Each row has a name. Each question is about the rows just above it.

<97>: [ -6  -3 -49  -5 -64 -23  -3 -14 -68]
<105>: [-11 -16  -1 -25 -45 -10 -26 -23 -37]
<90>: [-11   2  -1 -25 -44 -30  -9   3  58]
<92>: [-11   8  16  23 106 -26 -16 -13 -68]
The rest of the row after [ -1 -25 -45]: -> [-10 -26 -23 -37]
The rest of the row after [-11   2]: -> [ -1 -25 -44 -30  -9   3  58]
Go on from [-11 -16  -1 -25 -45] to the end of its row. -> [-10 -26 -23 -37]

<70>: [ 48  48  18 -14 -15]
<108>: [ 48  49  18 -14  10]
<82>: [-97 -29   4  -4 -15]
The rest of the row after [48 49]: -> [ 18 -14  10]
The rest of the row after [ 48  49  18 -14]: -> [10]

<121>: [ 47  -2 -11 -22 -21 -10  73 -44 -85 -45   4   1  40  61 -48 -43  81  -2
  51 -44 -31   3  38   9 -35  -9  12  66 -39]
<111>: [-31  51  66   2 -30 -51 -28  77  65  37 -49  -6 -32 -44 -30 108 -55  -2
  51 -43  41  15 -10   1 101  45 -55 -31  74]
<17>: [ 17  48  34 -18  29  51  38  69 -65 116  40  -6  22  66 -48 -42  21   0
   0  43  -4 -20  22  15 -21   5  31   5 114]
After [ -2  51 -43], its row goes on with -> [ 41  15 -10   1 101  45 -55 -31  74]
Go on from [-48 -42] to the end of its row. -> [ 21   0   0  43  -4 -20  22  15 -21   5  31   5 114]
The rest of the row after [-6 22]: -> [ 66 -48 -42  21   0   0  43  -4 -20  22  15 -21   5  31   5 114]

<85>: [ -4  23  33 -46  -1 -44 -27  23  13  27  42 -10  22  11 -13  43   7   5
  29 -18   5  22  13  46  32   8  42  50  17 -14  27  25  31  15  -6]
<44>: [ 19  62  15 -60  19  19 -12  47  35 -24 -27  49  -2 -12  27  51 -20   8
 -43 -74 -15 -21 -30   6 -38 -13   3   2 -18 -13  27  33 -52 -49 -11]
<5>: [-14  29  25 -54   0 -45 -27  24  16   1  25 -19  15 -37 -24  47 -22 -23
  12 -32  -5  10 -22  40   1 -14  33  40  -4 -23  44  25   2  -8 -36]
<23>: [ 33 -49   7  38   6 -50 -24  -4 -23   3  32 -43   5 -36 -24 -31 -19 -37
  62  59  14  53 -11   7  12 -15  30  -1  63  41 -49 -35  89  25 -25]
<96>: [ -8  82  19 -61   7  22   9  41  40   4  -4  42  10  28  20  66  10  27
 -32 -58  -9 -18   4  26  -2  11  10  31 -28 -24  92  53 -46 -19   6]
After [-36 -24], its row goes on with -> [-31 -19 -37  62  59  14  53 -11   7  12 -15  30  -1  63  41 -49 -35  89
  25 -25]
After [-45 -27], its row goes on with -> [ 24  16   1  25 -19  15 -37 -24  47 -22 -23  12 -32  -5  10 -22  40   1
 -14  33  40  -4 -23  44  25   2  -8 -36]
The rest of the row after [-14  27]: -> [25 31 15 -6]
The rest of the row after [ 51 -20]: -> [  8 -43 -74 -15 -21 -30   6 -38 -13   3   2 -18 -13  27  33 -52 -49 -11]
After [38  6], its row goes on with -> [-50 -24  -4 -23   3  32 -43   5 -36 -24 -31 -19 -37  62  59  14  53 -11
   7  12 -15  30  -1  63  41 -49 -35  89  25 -25]

<122>: [ -48  -25   39    2  -50  -33  -31    8  -31  -29   36  -45   -8   11
  -28   11    6   40   39  -32   -6   35   17    2  -24  -29  -13  -19
   -8   42   31  -42    5  -39   33  -37 -101  -13  -37   17   -2   13
   19  -14  -28  -28  -35  -28   10   31  -18  -22    2   14   46  -12
   -2   -5]
<158>: [-50  44 -26  24   5  12  47 -17  -2   0 -16 -45 -62   5   2  23 -25  32
  46 -26   1 -56  -9   4 -89  10 -30  29   7  20   1  -5  16  23  30 -15
  16  -1  36 -35 -20 -10  -6 -14  24  28  27 -25   2  27  -8  46 -50  31
 -29  26   6 -44]
<191>: [-54  44 -31  24   7   9  47 -13   1   1 -28 -37 -71   7   7  24 -31  43
  39 -24   2 -48  -5   3 -87   0 -21  20   5  29   4  -9  11  30  24 -22
  14  17  27 -42 -34  -8  -2 -16  22  27  34 -21   0  34  -6  36 -50  14
 -25  27  12 -54]
<144>: [ -48  -25   39    2  -50  -33  -31    8  -31  -29   36  -45   -8   11
  -28   11    6   40   39  -32   -6   35   17    2  -24  -29  -13  -19
   -8   42   31  -42    5  -39   33  -37 -101  -13  -37   17   -2   13
   19  -14  -28  -28  -35  -28   10   31  -18  -22    2   14   46  -12
   -2    4]
<32>: [-43 -23  42  -2 -38 -23 -29   2 -26 -33  29 -42  -7   5 -29   5   0  38
  35 -40   3  35  11   6 -29 -38 -16 -16   7  34  30 -42   2 -51  38 -41
 -98  -7 -34  25   8   9  19 -12 -40 -28 -40 -29  12  28 -18 -11   1  23
  57  -5  -2  -5]
<171>: [-48  51 -31  19 -45   8  50 -17 -13  -3 -27 -46 -63  -9   1   8 -29  30
  42 -31   8 -62 -15   0 -86  -1 -32  27   7  23   6  -3  10  20  30 -33
  13  12  24 -31 -25  -4  25 -24 -25  32  25 -25   6  29 -12  53 -52  34
 -28  13  -1  -5]
<137>: [-53  45 -28  20  10   8  52 -14  -6  -1 -21 -46 -61  -3   8  19 -25  33
  41 -28  12 -52 -12  -4 -91   4 -20  33  13  27   0  -7  12  19  31 -24
  15   1  27 -30 -25  -9   0 -17  26  23  34 -25  -9  26 -13  37 -54  27
 -28  13   3 -48]
<207>: [-48  51 -31  19  18   8  50 -17 -13  -3 -27 -46 -63  -9   1   8 -29  30
  42 -31   8 -62 -15   0 -86  -1 -32  27   7  23   6  -3  10  20  30 -33
  13  12  24 -31 -25 -10 -12 -24  17  32  25 -25   6  29 -12  53 -52  34
 -28  13  -1 -53]
<115>: [-52 -26  37  -7 -39 -24 -31  12 -26 -35  43 -42  -5   5 -37   4   6  40
  35 -33  -1  34  17  -5 -31 -29 -16 -16   5  37  30 -45   6 -50  36 -38
 -97 -28 -40  22   2   4   9   0 -23 -21 -41 -16  15  24 -14 -12  -3  29
  50 -11 -11   0]
<131>: [-55  44 -29  22  12   5  59 -19 -12  -6 -18 -43 -56 -10  16  18 -33  25
  43 -33   7 -50 -15   2 -85   2 -24  29  10  27   1   0   8  11  30 -24
   8   9  24 -26 -30  -8  -6 -16  28  28  30 -27   0  34 -12  51 -46  40
 -24  18   3 -54]
<193>: [ -48  -34   42    4  -40  -38  -22    9  -28  -33   31  -29  -10    4
  -37    1    9   43   37  -34   -6   30   13    0  -32  -33  -11  -16
    1   43   31  -45    3  -36   38  -32 -105   -9  -42   16    6    8
   28  -10  -29  -34  -42  -23   17   33  -18  -12    3   11   46   -7
    0  -15]
After [-33  29], its row goes on with -> [-42  -7   5 -29   5   0  38  35 -40   3  35  11   6 -29 -38 -16 -16   7
  34  30 -42   2 -51  38 -41 -98  -7 -34  25   8   9  19 -12 -40 -28 -40
 -29  12  28 -18 -11   1  23  57  -5  -2  -5]
The rest of the row after [ 43  39 -24]: -> [  2 -48  -5   3 -87   0 -21  20   5  29   4  -9  11  30  24 -22  14  17
  27 -42 -34  -8  -2 -16  22  27  34 -21   0  34  -6  36 -50  14 -25  27
  12 -54]
After [ 7 24], its row goes on with -> [-31  43  39 -24   2 -48  -5   3 -87   0 -21  20   5  29   4  -9  11  30
  24 -22  14  17  27 -42 -34  -8  -2 -16  22  27  34 -21   0  34  -6  36
 -50  14 -25  27  12 -54]

<53>: [ -2  69 -15  -4 109 -71  10]
<68>: [ 5  2 -3  5 74 95 16]
<106>: [  6   3  -3   5  74 -45  14]
<60>: [-13 -43  -1   2  93 100 -14]
<163>: [  11 -102   12   -4   82  102    2]
<165>: [ -1  69 -14   4  74 -45   4]
<113>: [ -8 -83   0  -5  82 102   2]
<161>: [ 14 -99   1 -17 -96 -45  -2]
After [-14   4  74], its row goes on with -> [-45   4]
The rest of the row after [ -3   5  74 -45]: -> [14]
After [ 69 -15  -4], its row goes on with -> [109 -71  10]
Go on from [74 95] to the end of its row. -> [16]
Go on from [ 69 -14   4  74 -45] to the end of its row. -> [4]
After [ 2 -3  5 74], its row goes on with -> [95 16]
After [  5  74 -45], its row goes on with -> [14]

<80>: [-10 -10  23 -36  20  -6  -8]
<141>: [ -4  22 -11  90  12  -7  11]
<94>: [-40 -48 -25  33  20  -6  -7]
<154>: [ 14  27  13 -52 -41  -3  66]
<100>: [ -4  22 -11  90   2  -2  -2]
<10>: [ 19  -6 -23 -49 -59 -37  28]
<69>: [-51 -62 -24 -11  28  -2  14]
The rest of the row after [-10  23]: -> [-36  20  -6  -8]
After [ -4  22 -11  90   2], its row goes on with -> [-2 -2]

<19>: [ -7  16 -34 -52  21  89  54 -19]
<30>: [  5  17 -34  75 -40  89  53  37]
<49>: [ 63 -11  11 -17 -10   7  -4  43]
Go on from [ 16 -34] to the end of its row. -> [-52  21  89  54 -19]
Go on from [89 53] to the end of its row. -> [37]

